Below are the code and all the weights of a small trained network. Each question names an input and a class and asks about switching units off, where a switched-off unit gives its printed mean instead of its output.

import numpy as np


def w(rows, s, z=0):
    codes = np.array(rows[::2]) - 128.0
    scale = np.full(codes.shape[1], s)
    scale[-1] = z or s
    return codes * scale


def f(y):
    return np.maximum(y, 0)


def log_softmax(a):
    a = a - a.max(-1, keepdims=True)
    return a - np.log(np.exp(a).sum(-1, keepdims=True))


def net(x, mask):
    res = np.array(x, float).reshape(1, 4) / 4 @ E
    y = f(res @ A[0][:, :-1].T + A[0][:, -1])
    res = res + np.where(mask, y, B[0][:, -1]) @ B[0][:, :-1]
    return log_softmax(res[-1] @ U[:, :-1].T + U[:, -1])


A, B = {}, {}
E = w([
[195,137,25,174],'x0',
[153,61,112,72],'x1',
[167,46,156,181],'x2',
[2,133,109,169],'x3',
],0.0092)
A[0] = w([
[220,149,208,88,107],'n0',
[186,105,160,63,12],'n1',
[154,145,131,114,103],'n2',
[51,77,36,140,154],'n3',
[114,145,149,136,146],'n4',
[58,193,180,162,144],'n5',
[149,94,143,119,37],'n6',
[140,109,98,127,72],'n7',
[83,216,152,144,163],'n8',
[166,159,64,94,128],'n9',
[160,208,135,22,103],'n10',
[59,96,128,148,151],'n11',
[67,196,174,155,123],'n12',
[75,73,140,91,144],'n13',
[122,83,172,99,166],'n14',
[150,109,166,184,155],'n15',
[148,149,139,131,201],'n16',
[162,200,103,231,152],'n17',
[7,74,164,183,119],'n18',
[147,196,134,230,155],'n19',
[127,130,120,129,73],'n20',
[108,198,35,86,98],'n21',
[78,169,26,128,41],'n22',
[150,131,133,84,3],'n23',
[152,70,201,204,86],'n24',
[156,97,200,182,135],'n25',
[165,88,113,121,72],'n26',
[122,115,144,118,160],'n27',
],0.015,0.0045)
B[0] = w([
[150,38,146,172,254],'n0',
[119,95,91,213,208],'n1',
[131,143,144,137,158],'n2',
[137,74,252,140,216],'n3',
[114,134,100,125,155],'n4',
[23,148,31,119,225],'n5',
[145,96,122,132,158],'n6',
[87,141,133,119,152],'n7',
[81,96,73,77,218],'n8',
[186,190,106,113,217],'n9',
[115,223,131,160,227],'n10',
[157,162,155,192,200],'n11',
[37,138,38,109,213],'n12',
[175,135,128,185,196],'n13',
[128,89,100,153,198],'n14',
[136,129,129,71,188],'n15',
[161,128,97,145,175],'n16',
[157,161,192,50,238],'n17',
[197,202,131,253,254],'n18',
[218,165,127,82,218],'n19',
[128,126,127,131,128],'n20',
[210,159,77,56,222],'n21',
[209,64,78,68,202],'n22',
[93,149,106,151,148],'n23',
[161,143,103,44,218],'n24',
[178,132,81,74,205],'n25',
[43,110,123,101,185],'n26',
[136,123,115,147,156],'n27',
],0.033,0.0095)
U = w([
[151,6,96,74,89],'0',
[120,147,244,2,82],'1',
[64,200,205,89,2],'2',
[93,102,133,63,18],'3',
[215,171,179,21,187],'4',
[118,106,68,10,170],'5',
[138,124,136,181,211],'6',
[150,245,100,65,161],'7',
],0.0088,0.0043)

Each question gives the input, the list of numbers given to net, and the class t.
The units are the neurons (one row each of A and B). Each row of codes is followed by its name. A weight is (code - 128) times the scale printed after its matrix; where a second scale follows, it is the last column's (A, B and U).
mask holds one flag per neuron, in row order. A switched-off neuron (its flag False) gives its mean, the last column of its row in B, instead of its output. The means were averaged over made-up inputs and are rounded, as every weight is.
A unit's drop is (log p(t) with every unit on - log p(t) with that unit switched off) / (log p(t) with every unit on - log p(t) with every unit switched off).
The circuit of an input: a set's keep is (log p(t) with only the set's units on - log p(t) with every unit switched off) / (log p(t) with every unit on - log p(t) with every unit switched off). Starting from the 12 units with the biggest drops (on a tie, the unit counted first), units are removed one at a time, each time the one whose removal leaves the highest keep (on an exact tie, the one counted first), for as long as the keep stays at least 0.8.
circuit, biggest first: the units of the circuit, biggest drop first
most important unit: the unit with the biggest drop
top k neurons: the k neurons with the biggest drops, biggest first
drop of u: that unit's drop, to one decimal
input [-8,-8,-7,-6], class 5: circuit, biggest first : (n8)
input [3,1,8,-3], class 5: top 2 neurons : (n24 n3)
input [1,1,5,1], class 4: top 2 neurons : (n5 n12)
input [-7,3,5,-1], class 6: circuit, biggest first : (n21 n17)
input [-1,-3,-8,-1], class 5: top 2 neurons : (n18 n8)
input [-2,-6,-3,-1], class 5: top 2 neurons : (n8 n18)
input [-3,-6,3,-7], class 0: top 3 neurons : (n0 n18 n9)
input [5,-3,-8,2], class 5: top 2 neurons : (n8 n22)
input [1,-8,-2,-1], class 5: top 2 neurons : (n18 n8)
input [1,6,-4,7], class 4: top 3 neurons : (n21 n22 n3)
input [-6,-5,-2,-1], class 5: top 4 neurons : (n8 n12 n5 n9)
input [0,-4,7,-4], class 4: top 3 neurons : (n5 n12 n8)
input [5,0,4,-5], class 4: top 4 neurons : (n5 n12 n8 n17)
input [8,5,8,-4], class 5: top 2 neurons : (n26 n24)
input [-2,5,-6,-8], class 6: most important unit : n0
input [-7,-6,-8,-5], class 5: drop of n12 : 0.1
input [0,0,-3,2], class 5: drop of n18 : 0.3
input [-1,-4,-3,1], class 5: drop of n8 : 0.5
